Below are the code and all the weights of a small trained network. Each question names an input and a target symbol and asks about switching units off, where a switched-off unit gives its printed mean instead of its output.

import numpy as np


def w(rows, s, z=0):
    codes = np.array(rows[::2]) - 128.0
    scale = np.full(codes.shape[1], s)
    scale[-1] = z or s
    return codes * scale


def norm(h):
    return h / np.sqrt((h * h).mean(-1, keepdims=True) + 1e-5)


def f(y):
    return y / 2 * (1 + np.tanh(0.7978845608 * (y + 0.044715 * y**3)))


def softmax(a):
    e = np.exp(a - a.max(-1, keepdims=True))
    return e / e.sum(-1, keepdims=True)


def log_softmax(a):
    a = a - a.max(-1, keepdims=True)
    return a - np.log(np.exp(a).sum(-1, keepdims=True))


def net(x, mask):
    ids = ['αγεζηθμπτφψω'.index(c) for c in x.split()]
    T = len(ids)
    res = E[ids] + P[:T]
    r = norm(res)
    for j in range(2):
        rows = slice(2 * j, 2 * j + 2)
        q, k, v = (r @ M[0][rows].T for M in (Q, K, V))
        z = softmax(np.where(np.tri(T) > 0, q @ k.T / 2**0.5, -1e9)) @ v
        o = O[0][rows]
        res = res + np.where(mask[j], z, o[:, -1]) @ o[:, :-1]
    y = f(norm(res) @ A[0][:, :-1].T + A[0][:, -1])
    res = res + np.where(mask[2:14], y, B[0][:, -1]) @ B[0][:, :-1]
    return log_softmax(norm(res)[-1] @ U[:, :-1].T + U[:, -1])


Q, K, V, O, A, B = {}, {}, {}, {}, {}, {}
E = w([
[119,159,147],'α',
[141,65,61],'γ',
[104,161,134],'ε',
[125,122,128],'ζ',
[123,158,86],'η',
[233,173,83],'θ',
[135,110,212],'μ',
[123,162,152],'π',
[93,142,188],'τ',
[211,151,114],'φ',
[130,90,249],'ψ',
[135,145,148],'ω',
],0.019)
P = w([
[107,67,53],'0',
[169,108,66],'1',
[8,228,247],'2',
[201,131,67],'3',
[126,240,226],'4',
[171,75,105],'5',
[144,222,225],'6',
[171,98,81],'7',
[49,242,240],'8',
[166,72,101],'9',
[9,198,254],'10',
[193,98,93],'11',
[43,243,228],'12',
[158,91,74],'13',
],0.0086)
Q[0] = w([
[119,231,238],'h1',
[212,2,37],'h1',
[183,132,193],'h2',
[225,46,174],'h2',
],0.0083)
K[0] = w([
[123,100,107],'h1',
[219,158,156],'h1',
[130,127,202],'h2',
[136,8,182],'h2',
],0.017)
V[0] = w([
[124,73,254],'h1',
[96,125,111],'h1',
[26,204,143],'h2',
[82,80,158],'h2',
],0.0097)
O[0] = w([
[136,53,136,10],'h1',
[100,148,193,164],'h1',
[96,78,125,255],'h2',
[246,167,102,107],'h2',
],0.012,0.0031)
A[0] = w([
[91,120,20,34],'n1',
[170,88,129,96],'n2',
[108,219,114,136],'n3',
[234,138,87,116],'n4',
[172,127,81,169],'n5',
[24,114,18,234],'n6',
[63,173,150,254],'n7',
[196,155,11,185],'n8',
[125,144,188,108],'n9',
[198,239,62,191],'n10',
[193,60,187,229],'n11',
[57,145,228,229],'n12',
],0.011,0.0028)
B[0] = w([
[98,240,123,140],'n1',
[114,201,133,131],'n2',
[162,197,153,187],'n3',
[176,105,139,170],'n4',
[165,167,111,144],'n5',
[130,128,170,186],'n6',
[190,93,136,220],'n7',
[143,155,12,184],'n8',
[104,149,67,159],'n9',
[107,89,73,207],'n10',
[106,133,93,175],'n11',
[74,46,102,255],'n12',
],0.011,0.0086)
U = w([
[118,148,166,48],'α',
[107,130,128,23],'γ',
[125,172,199,161],'ε',
[111,129,136,54],'ζ',
[75,200,114,254],'η',
[110,121,129,99],'θ',
[195,88,163,173],'μ',
[112,132,150,36],'π',
[111,9,48,162],'τ',
[111,120,127,72],'φ',
[188,76,175,122],'ψ',
[112,140,142,64],'ω',
],0.013,0.0048)

Each question gives the input, a string of symbols that net reads in full, and the target symbol t.
The units are the heads (2 rows each of Q, K, V and O) and the neurons (one row each of A and B). Each row of codes is followed by its name. A weight is (code - 128) times the scale printed after its matrix; where a second scale follows, it is the last column's (O, A, B and U).
mask holds one flag per unit, heads first, then neurons. A switched-off unit (its flag False) gives its mean, the last column of its rows in O or B, instead of its output. The means were averaged over made-up inputs and are rounded, as every weight is.
A unit's drop is (log p(t) with every unit on - log p(t) with that unit switched off) / (log p(t) with every unit on - log p(t) with every unit switched off).
The circuit of an input: a set's keep is (log p(t) with only the set's units on - log p(t) with every unit switched off) / (log p(t) with every unit on - log p(t) with every unit switched off). Starting from the 12 units with the biggest drops (on a tie, the unit counted first), units are removed one at a time, each time the one whose removal leaves the highest keep (on an exact tie, the one counted first), for as long as the keep stays at least 0.8.
circuit, biggest first: the units of the circuit, biggest drop first
unit that matters most: the unit with the biggest drop
top k neurons: the k neurons with the biggest drops, biggest first
which heads matter: for each layer, one digit per head in row order, 1 if its drop is at least 0.15 and else 0, layers parted by /
drop when u is switched off: that unit's drop, to one decimal
input μ τ φ, target μ: unit that matters most => h2
input τ τ θ μ η η π τ ε τ φ, target τ: which heads matter => 10
input τ τ ε, target τ: circuit, biggest first => h1; n12
input τ ω ψ η τ θ ε ε η μ θ, target τ: top 2 neurons => n10; n1
input ω ζ η ζ μ θ γ τ τ τ ε γ μ η, target η: which heads matter => 00
input η η θ ε, target η: which heads matter => 10
input η α τ γ θ μ ζ, target η: which heads matter => 10
input τ α τ η ε ε η τ μ ψ τ η α μ, target μ: which heads matter => 01
input θ ε φ τ τ ζ ψ τ φ η α ζ ε μ, target μ: top 3 neurons => n12; n8; n10
input τ μ θ, target τ: top 2 neurons => n10; n3
input τ π θ ζ π ψ ζ π ζ, target τ: drop when n12 is switched off => 0.2
input τ ζ φ μ η, target τ: drop when n12 is switched off => 0.2
input τ φ η π ε τ ζ τ ω, target τ: drop when h1 is switched off => 0.1
input τ η ψ γ φ η ω η η θ ω, target τ: circuit, biggest first => n12
